Below is a small trained network, with its code and all its weights. Each question gives an input and a class and asks what happens when units are switched off, that is, made to give their printed mean instead of their output.

import numpy as np


def w(rows, s, z=0):
    codes = np.array(rows[::2]) - 128.0
    scale = np.full(codes.shape[1], s)
    scale[-1] = z or s
    return codes * scale


def f(y):
    return y / 2 * (1 + np.tanh(0.7978845608 * (y + 0.044715 * y**3)))


def log_softmax(a):
    a = a - a.max(-1, keepdims=True)
    return a - np.log(np.exp(a).sum(-1, keepdims=True))


def net(x, mask):
    res = np.array(x, float).reshape(1, 3) / 4 @ E
    y = f(res @ A[0][:, :-1].T + A[0][:, -1])
    res = res + np.where(mask, y, B[0][:, -1]) @ B[0][:, :-1]
    return log_softmax(res[-1] @ U[:, :-1].T + U[:, -1])


A, B = {}, {}
E = w([
[212,132,2],'x0',
[63,12,76],'x1',
[42,216,41],'x2',
],0.0065)
A[0] = w([
[149,76,161,160],'neuron 0',
[167,114,25,165],'neuron 1',
[71,104,113,124],'neuron 2',
[103,124,133,179],'neuron 3',
[171,33,192,26],'neuron 4',
[168,115,27,1],'neuron 5',
[137,76,107,49],'neuron 6',
[160,251,175,116],'neuron 7',
[130,127,136,72],'neuron 8',
[237,113,131,157],'neuron 9',
[193,174,114,118],'neuron 10',
[101,126,137,161],'neuron 11',
[133,121,102,117],'neuron 12',
[97,119,126,186],'neuron 13',
[123,132,183,52],'neuron 14',
[77,111,122,157],'neuron 15',
[115,129,137,168],'neuron 16',
[168,135,141,106],'neuron 17',
[163,57,176,178],'neuron 18',
],0.019,0.0077)
B[0] = w([
[96,169,165,206],'neuron 0',
[84,175,194,254],'neuron 1',
[192,122,101,189],'neuron 2',
[141,105,111,173],'neuron 3',
[73,53,68,221],'neuron 4',
[39,61,77,191],'neuron 5',
[123,170,143,149],'neuron 6',
[7,109,136,250],'neuron 7',
[130,137,140,114],'neuron 8',
[253,143,98,224],'neuron 9',
[213,145,146,190],'neuron 10',
[139,124,94,164],'neuron 11',
[110,139,122,138],'neuron 12',
[146,95,102,184],'neuron 13',
[120,176,151,147],'neuron 14',
[178,92,106,192],'neuron 15',
[125,131,99,156],'neuron 16',
[160,149,117,143],'neuron 17',
[56,176,177,247],'neuron 18',
],0.029,0.0092)
U = w([
[78,175,175,9],'0',
[59,21,74,253],'1',
[255,107,68,118],'2',
],0.011,0.0019)

Each question gives the input, the list of numbers given to net, and the class t.
The units are the neurons (one row each of A and B). Each row of codes is followed by its name. A weight is (code - 128) times the scale printed after its matrix; where a second scale follows, it is the last column's (A, B and U).
mask holds one flag per neuron, in row order. A switched-off neuron (its flag False) gives its mean, the last column of its row in B, instead of its output. The means were averaged over made-up inputs and are rounded, as every weight is.
A unit's drop is (log p(t) with every unit on - log p(t) with that unit switched off) / (log p(t) with every unit on - log p(t) with every unit switched off).
The circuit of an input: a set's keep is (log p(t) with only the set's units on - log p(t) with every unit switched off) / (log p(t) with every unit on - log p(t) with every unit switched off). Starting from the 12 units with the biggest drops (on a tie, the unit counted first), units are removed one at a time, each time the one whose removal leaves the highest keep (on an exact tie, the one counted first), for as long as the keep stays at least 0.8.
circuit, biggest first: the units of the circuit, biggest drop first
top k neurons: the k neurons with the biggest drops, biggest first
drop of u: that unit's drop, to one decimal
input [-4,-3,3], class 1: circuit, biggest first => neuron 1
input [5,7,-7], class 0: top 4 neurons => neuron 18; neuron 1; neuron 0; neuron 6
input [-5,-5,1], class 1: top 3 neurons => neuron 1; neuron 18; neuron 7
input [1,5,-7], class 0: top 4 neurons => neuron 18; neuron 0; neuron 5; neuron 6
input [-2,-7,4], class 1: top 2 neurons => neuron 1; neuron 7
input [0,-7,4], class 1: top 4 neurons => neuron 7; neuron 1; neuron 18; neuron 0
input [5,4,0], class 0: top 3 neurons => neuron 1; neuron 4; neuron 7
input [-6,-8,6], class 1: top 2 neurons => neuron 7; neuron 1
input [3,5,-6], class 0: top 2 neurons => neuron 18; neuron 0
input [1,-7,-7], class 2: top 4 neurons => neuron 9; neuron 1; neuron 10; neuron 17
input [1,4,-5], class 0: top 2 neurons => neuron 18; neuron 5
input [3,-3,-5], class 2: drop of neuron 8 => 0.0
input [-1,4,6], class 2: drop of neuron 7 => 0.3
input [4,-2,-7], class 2: circuit, biggest first => neuron 9
input [2,4,-4], class 0: drop of neuron 18 => 0.1
